Here is a tiny trained network, its code and every weight. The questions are about switching its units off for an input and a class, where a switched-off unit gives its printed mean instead of its output.

import numpy as np


def w(rows, s, z=0):
    codes = np.array(rows[::2]) - 128.0
    scale = np.full(codes.shape[1], s)
    scale[-1] = z or s
    return codes * scale


def norm(h):
    return h / np.sqrt((h * h).mean(-1, keepdims=True) + 1e-5)


def f(y):
    return y / 2 * (1 + np.tanh(0.7978845608 * (y + 0.044715 * y**3)))


def log_softmax(a):
    a = a - a.max(-1, keepdims=True)
    return a - np.log(np.exp(a).sum(-1, keepdims=True))


def net(x, mask):
    res = np.array(x, float).reshape(1, 7) / 4 @ E
    u = 0
    for l in range(3):
        y = f(norm(res) @ A[l][:, :-1].T + A[l][:, -1])
        res = res + np.where(mask[u : u + 13], y, B[l][:, -1]) @ B[l][:, :-1]
        u += 13
    return log_softmax(norm(res)[-1] @ U[:, :-1].T + U[:, -1])


A, B = {}, {}
E = w([
[84,110,47,66],'x0',
[131,1,80,210],'x1',
[67,168,157,71],'x2',
[109,221,74,154],'x3',
[23,160,200,145],'x4',
[97,200,77,176],'x5',
[145,174,196,160],'x6',
],0.0098)
A[0] = w([
[184,107,188,169,45],'0.n0',
[27,99,99,198,135],'0.n1',
[162,126,152,78,43],'0.n2',
[9,113,194,133,43],'0.n3',
[117,107,130,81,2],'0.n4',
[110,157,137,155,47],'0.n5',
[93,101,67,131,119],'0.n6',
[124,86,130,110,40],'0.n7',
[207,74,204,183,127],'0.n8',
[138,91,160,6,135],'0.n9',
[49,140,130,254,29],'0.n10',
[112,216,128,124,110],'0.n11',
[84,123,92,137,128],'0.n12',
],0.016,0.0055)
B[0] = w([
[119,71,112,194,176],'0.n0',
[148,117,242,173,223],'0.n1',
[71,90,208,101,138],'0.n2',
[212,163,243,97,218],'0.n3',
[120,114,128,78,122],'0.n4',
[139,182,124,73,132],'0.n5',
[146,25,82,177,178],'0.n6',
[127,135,38,82,128],'0.n7',
[36,58,63,254,254],'0.n8',
[16,146,193,42,235],'0.n9',
[102,105,254,21,216],'0.n10',
[235,199,92,124,224],'0.n11',
[195,68,127,162,157],'0.n12',
],0.0096,0.0065)
A[1] = w([
[98,106,121,124,145],'1.n0',
[139,165,148,190,34],'1.n1',
[100,243,35,188,73],'1.n2',
[169,163,206,45,96],'1.n3',
[175,96,176,90,64],'1.n4',
[153,19,56,180,174],'1.n5',
[139,169,152,196,17],'1.n6',
[218,134,100,81,121],'1.n7',
[67,149,38,197,44],'1.n8',
[123,67,50,2,88],'1.n9',
[144,134,186,73,22],'1.n10',
[164,192,121,174,2],'1.n11',
[176,59,179,95,60],'1.n12',
],0.0076,0.0045)
B[1] = w([
[80,169,123,147,144],'1.n0',
[132,76,99,73,115],'1.n1',
[212,136,83,170,154],'1.n2',
[185,127,149,195,207],'1.n3',
[173,110,128,161,126],'1.n4',
[78,192,136,187,253],'1.n5',
[128,77,96,76,114],'1.n6',
[115,171,175,162,144],'1.n7',
[140,126,196,156,131],'1.n8',
[1,139,145,112,163],'1.n9',
[136,135,133,162,130],'1.n10',
[141,100,97,97,116],'1.n11',
[141,152,120,167,136],'1.n12',
],0.0087,0.0045)
A[2] = w([
[119,77,120,83,23],'2.n0',
[142,18,116,56,46],'2.n1',
[110,136,143,111,38],'2.n2',
[120,132,182,94,94],'2.n3',
[165,186,190,76,163],'2.n4',
[186,80,96,112,129],'2.n5',
[154,86,100,4,1],'2.n6',
[187,139,44,167,118],'2.n7',
[122,192,193,90,148],'2.n8',
[64,124,46,182,215],'2.n9',
[115,119,84,54,130],'2.n10',
[133,73,124,104,34],'2.n11',
[109,88,103,101,65],'2.n12',
],0.012,0.0053)
B[2] = w([
[99,202,86,101,117],'2.n0',
[97,255,79,107,137],'2.n1',
[128,112,116,130,112],'2.n2',
[126,50,145,135,167],'2.n3',
[158,41,104,118,253],'2.n4',
[152,102,138,184,125],'2.n5',
[106,214,177,57,130],'2.n6',
[160,111,249,188,185],'2.n7',
[147,2,84,69,238],'2.n8',
[92,205,168,151,239],'2.n9',
[49,156,143,135,142],'2.n10',
[117,157,65,115,113],'2.n11',
[65,169,109,138,122],'2.n12',
],0.0085,0.0063)
U = w([
[250,204,101,111,118],'0',
[131,63,112,240,237],'1',
[70,130,48,71,3],'2',
[124,124,231,75,163],'3',
],0.017,0.005)

Each question gives the input, the list of numbers given to net, and the class t.
The units are the neurons (one row each of A and B). Each row of codes is followed by its name. A weight is (code - 128) times the scale printed after its matrix; where a second scale follows, it is the last column's (A, B and U).
mask holds one flag per neuron, layer by layer. A switched-off neuron (its flag False) gives its mean, the last column of its row in B, instead of its output. The means were averaged over made-up inputs and are rounded, as every weight is.
A unit's drop is (log p(t) with every unit on - log p(t) with that unit switched off) / (log p(t) with every unit on - log p(t) with every unit switched off).
The circuit of an input: a set's keep is (log p(t) with only the set's units on - log p(t) with every unit switched off) / (log p(t) with every unit on - log p(t) with every unit switched off). Starting from the 12 units with the biggest drops (on a tie, the unit counted first), units are removed one at a time, each time the one whose removal leaves the highest keep (on an exact tie, the one counted first), for as long as the keep stays at least 0.8.
circuit, biggest first: the units of the circuit, biggest drop first
top k neurons: the k neurons with the biggest drops, biggest first
k most important neurons of layer l: the k neurons of layer l with the biggest drops, biggest first
drop when u is switched off: that unit's drop, to one decimal
input [-3,2,4,4,-2,8,5], class 0: circuit, biggest first => [0.n11]
input [-3,-3,-6,-6,8,-3,-3], class 1: top 2 neurons => [0.n8 0.n10]
input [-4,-1,2,7,3,7,2], class 0: top 2 neurons => [0.n11 0.n9]
input [5,4,4,4,1,5,4], class 3: top 3 neurons => [0.n10 0.n1 0.n8]
input [0,-1,8,2,-7,7,-6], class 1: 3 most important neurons of layer 0 => [0.n6 0.n3 0.n10]
input [0,-8,2,7,6,-5,-2], class 0: 2 most important neurons of layer 0 => [0.n11 0.n10]
input [-1,-3,1,6,5,-2,-2], class 0: circuit, biggest first => [0.n11 0.n9]
input [-6,-3,6,-1,-6,3,-4], class 0: top 3 neurons => [0.n11 0.n10 1.n3]
input [-3,-7,-5,-3,-3,3,8], class 1: top 2 neurons => [0.n8 0.n0]
input [4,4,1,-8,0,-3,1], class 2: 2 most important neurons of layer 0 => [0.n9 0.n7]
input [2,-2,3,8,7,6,-7], class 0: 2 most important neurons of layer 0 => [0.n11 0.n9]
input [4,-1,2,1,-4,-2,-1], class 2: drop when 0.n3 is switched off => 0.1
input [-1,-6,-2,4,6,3,0], class 0: drop when 0.n11 is switched off => 0.2
input [0,3,2,4,1,7,8], class 3: top neuron => [0.n10]
input [-1,6,4,4,-4,3,7], class 3: drop when 0.n10 is switched off => 0.8
